Below are the code and all the weights of a small trained network. Each question names an input and a target symbol and asks about switching units off, where a switched-off unit gives its printed mean instead of its output.

import numpy as np


def w(rows, s, z=0):
    codes = np.array(rows[::2]) - 128.0
    scale = np.full(codes.shape[1], s)
    scale[-1] = z or s
    return codes * scale


def f(y):
    return y / 2 * (1 + np.tanh(0.7978845608 * (y + 0.044715 * y**3)))


def softmax(a):
    e = np.exp(a - a.max(-1, keepdims=True))
    return e / e.sum(-1, keepdims=True)


def log_softmax(a):
    a = a - a.max(-1, keepdims=True)
    return a - np.log(np.exp(a).sum(-1, keepdims=True))


def net(x, mask):
    ids = ['Θβγεσψ'.index(c) for c in x.split()]
    T = len(ids)
    res = E[ids] + P[:T]
    u = 0
    for l in range(3):
        q, k, v = (res @ M[l].T for M in (Q, K, V))
        z = softmax(np.where(np.tri(T) > 0, q @ k.T / 4**0.5, -1e9)) @ v
        res = res + np.where(mask[u], z, O[l][:, -1]) @ O[l][:, :-1]
        u += 1
        y = f(res @ A[l][:, :-1].T + A[l][:, -1])
        res = res + np.where(mask[u : u + 8], y, B[l][:, -1]) @ B[l][:, :-1]
        u += 8
    return log_softmax(res[-1] @ U[:, :-1].T + U[:, -1])


Q, K, V, O, A, B = {}, {}, {}, {}, {}, {}
E = w([
[108,42,62,156,149,62,142,212,109],'Θ',
[88,60,137,150,158,106,44,149,56],'β',
[38,52,136,52,100,156,181,148,163],'γ',
[44,176,225,125,130,125,166,144,195],'ε',
[168,121,107,204,77,2,128,48,141],'σ',
[161,38,176,214,138,150,157,194,179],'ψ',
],0.019)
P = w([
[209,109,57,70,175,21,188,104,88],'0',
[125,90,77,76,204,72,73,226,50],'1',
[111,116,184,129,116,57,158,186,40],'2',
[109,110,184,126,114,94,165,151,62],'3',
[100,133,201,132,47,142,164,145,39],'4',
[108,129,188,129,59,158,142,133,77],'5',
[102,138,147,133,84,177,118,147,116],'6',
[135,152,135,149,71,193,105,129,118],'7',
[155,136,106,170,89,205,110,118,141],'8',
[156,152,79,187,68,220,94,153,156],'9',
[144,121,64,201,91,254,108,97,147],'10',
[116,100,88,195,85,248,88,77,160],'11',
],0.008)
Q[0] = w([
[172,137,83,160,64,129,254,143,155],'0.h1',
[216,50,101,141,91,158,170,193,113],'0.h1',
[110,136,71,64,175,111,118,219,137],'0.h1',
[20,113,125,204,22,41,25,211,247],'0.h1',
],0.0069)
K[0] = w([
[67,211,120,140,149,93,178,195,197],'0.h1',
[178,160,212,140,161,237,87,78,91],'0.h1',
[209,112,54,151,74,214,149,194,136],'0.h1',
[105,206,211,142,222,254,94,83,105],'0.h1',
],0.0052)
V[0] = w([
[103,163,130,118,58,142,100,84,58],'0.h1',
[79,154,186,62,145,128,126,132,168],'0.h1',
[125,136,120,110,94,106,105,122,130],'0.h1',
[2,45,84,190,119,168,184,135,134],'0.h1',
],0.008)
O[0] = w([
[20,145,157,226,65,115,63,178,145,93],'0.h1',
[63,77,127,161,187,185,228,106,114,254],'0.h1',
[113,108,181,50,89,211,166,221,93,117],'0.h1',
[208,2,128,150,54,115,193,197,86,227],'0.h1',
],0.0082,0.0091)
A[0] = w([
[70,123,154,118,59,112,185,85,153,107],'0.n1',
[112,146,137,88,254,244,69,133,127,9],'0.n2',
[189,43,131,143,33,110,128,166,126,134],'0.n3',
[150,80,150,169,171,95,133,152,112,184],'0.n4',
[150,165,53,132,139,119,63,114,172,223],'0.n5',
[177,173,187,117,73,103,170,189,79,90],'0.n6',
[117,148,154,233,179,125,85,156,16,76],'0.n7',
[65,164,142,196,147,109,103,109,109,145],'0.n8',
],0.0086,0.0014)
B[0] = w([
[223,140,135,75,166,171,115,114,146,228],'0.n1',
[171,217,180,153,144,80,72,254,64,124],'0.n2',
[132,101,139,147,106,91,112,111,95,249],'0.n3',
[124,190,143,82,163,198,46,204,93,220],'0.n4',
[92,195,186,118,144,20,89,132,109,127],'0.n5',
[98,125,80,112,230,75,94,205,227,153],'0.n6',
[98,67,177,47,117,221,141,74,139,164],'0.n7',
[235,76,112,155,164,78,179,55,73,140],'0.n8',
],0.0068,0.012)
Q[1] = w([
[127,131,130,154,181,78,168,234,98],'1.h1',
[153,179,97,181,46,1,86,139,143],'1.h1',
[142,23,143,154,70,162,225,150,66],'1.h1',
[226,74,93,169,190,212,118,150,128],'1.h1',
],0.0063)
K[1] = w([
[143,52,166,126,68,132,64,90,193],'1.h1',
[111,119,179,1,140,112,118,121,112],'1.h1',
[137,149,128,174,36,190,129,122,205],'1.h1',
[84,111,55,95,109,203,98,86,171],'1.h1',
],0.0087)
V[1] = w([
[109,130,127,3,155,100,53,164,186],'1.h1',
[89,180,132,137,126,187,229,159,162],'1.h1',
[104,89,71,20,120,158,130,72,113],'1.h1',
[154,143,222,191,207,195,47,164,132],'1.h1',
],0.0058)
O[1] = w([
[58,110,81,187,154,226,66,50,182,69],'1.h1',
[51,143,107,100,196,179,128,52,132,253],'1.h1',
[100,73,157,135,21,189,53,210,188,146],'1.h1',
[161,191,95,82,198,236,64,148,1,225],'1.h1',
],0.0078,0.0044)
A[1] = w([
[2,119,104,116,168,117,108,169,113,156],'1.n1',
[160,141,98,102,84,133,96,177,65,112],'1.n2',
[92,232,119,73,138,95,152,33,177,44],'1.n3',
[218,170,47,129,164,192,64,66,167,234],'1.n4',
[88,116,88,93,129,134,71,147,83,144],'1.n5',
[105,236,81,13,132,38,192,138,150,179],'1.n6',
[120,165,206,101,125,197,163,225,157,2],'1.n7',
[118,197,108,152,144,129,193,78,190,156],'1.n8',
],0.0068,0.0013)
B[1] = w([
[215,144,122,253,90,128,180,118,211,195],'1.n1',
[105,34,223,127,116,160,154,66,26,181],'1.n2',
[131,39,80,67,87,203,66,233,129,147],'1.n3',
[102,98,238,184,78,37,146,104,84,128],'1.n4',
[134,84,104,128,83,208,154,113,138,185],'1.n5',
[247,124,93,169,57,49,51,171,184,145],'1.n6',
[182,245,119,105,202,115,65,76,123,255],'1.n7',
[176,70,137,188,101,164,158,38,56,163],'1.n8',
],0.0066,0.0099)
Q[2] = w([
[182,181,140,93,57,179,167,59,121],'2.h1',
[136,41,151,158,134,142,157,214,133],'2.h1',
[2,143,183,152,102,204,109,174,152],'2.h1',
[99,110,164,169,207,131,125,195,88],'2.h1',
],0.0073)
K[2] = w([
[120,231,108,69,226,102,194,164,152],'2.h1',
[29,125,99,190,132,55,184,29,85],'2.h1',
[96,97,3,131,47,76,254,59,108],'2.h1',
[111,57,116,162,87,182,137,129,28],'2.h1',
],0.0056)
V[2] = w([
[162,86,128,213,116,140,182,196,128],'2.h1',
[141,143,126,41,156,103,88,163,142],'2.h1',
[48,76,196,56,118,96,169,176,91],'2.h1',
[175,190,180,3,161,179,144,38,202],'2.h1',
],0.0052)
O[2] = w([
[207,214,85,121,78,127,228,69,99,254],'2.h1',
[204,115,121,145,226,255,151,166,83,108],'2.h1',
[168,243,87,115,102,137,123,137,130,170],'2.h1',
[63,31,165,158,206,171,72,57,69,135],'2.h1',
],0.0064,0.0061)
A[2] = w([
[175,189,104,162,192,63,84,127,206,8],'2.n1',
[148,163,149,160,95,164,231,142,120,39],'2.n2',
[140,125,151,91,158,167,146,113,97,197],'2.n3',
[169,160,124,228,138,55,161,71,127,214],'2.n4',
[110,209,119,143,88,75,164,199,172,150],'2.n5',
[117,210,160,185,115,63,50,180,224,150],'2.n6',
[112,111,2,120,65,70,131,192,112,253],'2.n7',
[163,109,160,115,70,130,142,83,172,40],'2.n8',
],0.008,0.0012)
B[2] = w([
[55,175,156,204,132,80,107,144,123,160],'2.n1',
[66,68,139,224,185,130,125,124,134,223],'2.n2',
[79,198,31,144,112,117,148,188,193,251],'2.n3',
[145,87,140,161,107,78,54,160,46,162],'2.n4',
[195,119,137,5,119,132,182,166,126,188],'2.n5',
[73,49,107,66,79,194,206,72,198,153],'2.n6',
[74,210,146,128,171,154,114,46,158,213],'2.n7',
[3,111,112,174,183,143,97,167,167,159],'2.n8',
],0.0075,0.014)
U = w([
[200,175,4,82,110,47,94,146,123,162],'Θ',
[167,174,181,135,33,139,75,86,144,201],'β',
[209,84,108,120,115,176,169,49,255,140],'γ',
[95,210,209,201,161,67,125,64,129,184],'ε',
[93,127,101,139,112,55,70,164,203,4],'σ',
[172,76,222,125,163,26,129,131,141,115],'ψ',
],0.0045,0.0026)

Each question gives the input, a string of symbols that net reads in full, and the target symbol t.
The units are the heads (4 rows each of Q, K, V and O) and the neurons (one row each of A and B). Each row of codes is followed by its name. A weight is (code - 128) times the scale printed after its matrix; where a second scale follows, it is the last column's (O, A, B and U).
mask holds one flag per unit, layer by layer, with each layer's heads first. A switched-off unit (its flag False) gives its mean, the last column of its rows in O or B, instead of its output. The means were averaged over made-up inputs and are rounded, as every weight is.
A unit's drop is (log p(t) with every unit on - log p(t) with that unit switched off) / (log p(t) with every unit on - log p(t) with every unit switched off).
unit that matters most: the unit with the biggest drop
k most important neurons: the k neurons with the biggest drops, biggest first
top k neurons in layer l: the k neurons of layer l with the biggest drops, biggest first
drop when u is switched off: that unit's drop, to one decimal
input β ε Θ, target γ: 2 most important neurons	(1.n1, 1.n5)
input σ β ε σ ε ε Θ σ ε ψ, target ε: unit that matters most	0.n7
input σ ε ε Θ ε, target γ: 4 most important neurons	(0.n5, 0.n1, 0.n4, 0.n3)
input ψ β ε Θ Θ ε ε ε Θ, target ε: 2 most important neurons	(2.n2, 2.n7)
input ε ε ε ε ε Θ σ ε ψ ε γ, target Θ: 4 most important neurons	(2.n3, 0.n1, 2.n2, 1.n1)
input ψ β Θ ψ, target β: top 2 neurons in layer 0	(0.n7, 0.n4)
input ε σ ε, target ψ: top 3 neurons in layer 0	(0.n8, 0.n1, 0.n6)
input Θ ε σ, target ψ: top 2 neurons in layer 1	(1.n7, 1.n3)
input Θ ψ ψ ε σ Θ, target ψ: top 4 neurons in layer 2	(2.n2, 2.n3, 2.n5, 2.n4)
input Θ ε Θ ε Θ ε σ β, target ψ: 3 most important neurons	(0.n7, 1.n2, 2.n7)
input Θ γ Θ Θ ε β ε Θ, target ε: top 4 neurons in layer 2	(2.n2, 2.n7, 2.n6, 2.n3)
input β Θ Θ, target β: 2 most important neurons	(1.n2, 0.n4)
input Θ Θ Θ β σ, target β: top 3 neurons in layer 0	(0.n7, 0.n4, 0.n3)
input ε σ γ Θ ε ψ ε ε β ε ψ, target Θ: unit that matters most	1.h1
input γ Θ Θ ψ ε, target Θ: 4 most important neurons	(0.n4, 2.n5, 0.n6, 1.n1)
input β ε β, target γ: top 2 neurons in layer 0	(0.n7, 0.n1)
input β ε ε β Θ ε γ ψ γ, target Θ: 2 most important neurons	(2.n3, 1.n1)
input ε β ε γ Θ, target γ: top 3 neurons in layer 2	(2.n5, 2.n1, 2.n3)
input σ γ ε Θ Θ ε γ γ ε σ γ β, target ψ: top 3 neurons in layer 0	(0.n7, 0.n4, 0.n5)
input ε ε γ Θ ε, target γ: unit that matters most	0.n4
input ε Θ γ β γ Θ β ε β Θ, target β: top 2 neurons in layer 0	(0.n7, 0.n4)
input ε ε ψ ε, target Θ: top 2 neurons in layer 0	(0.n1, 0.n4)
input ε γ Θ σ ψ, target Θ: top 2 neurons in layer 2	(2.n3, 2.n7)
input γ ε ε ε Θ ε ε ε σ σ ε Θ, target ψ: drop when 0.h1 is switched off	0.4
input ψ ε ε ψ σ ε Θ ε γ β, target β: drop when 2.n2 is switched off	0.2
input ε β ε ε γ Θ σ γ, target ψ: drop when 2.n7 is switched off	0.1
input β ε ε ε Θ ε σ ε, target ψ: drop when 1.h1 is switched off	1.0
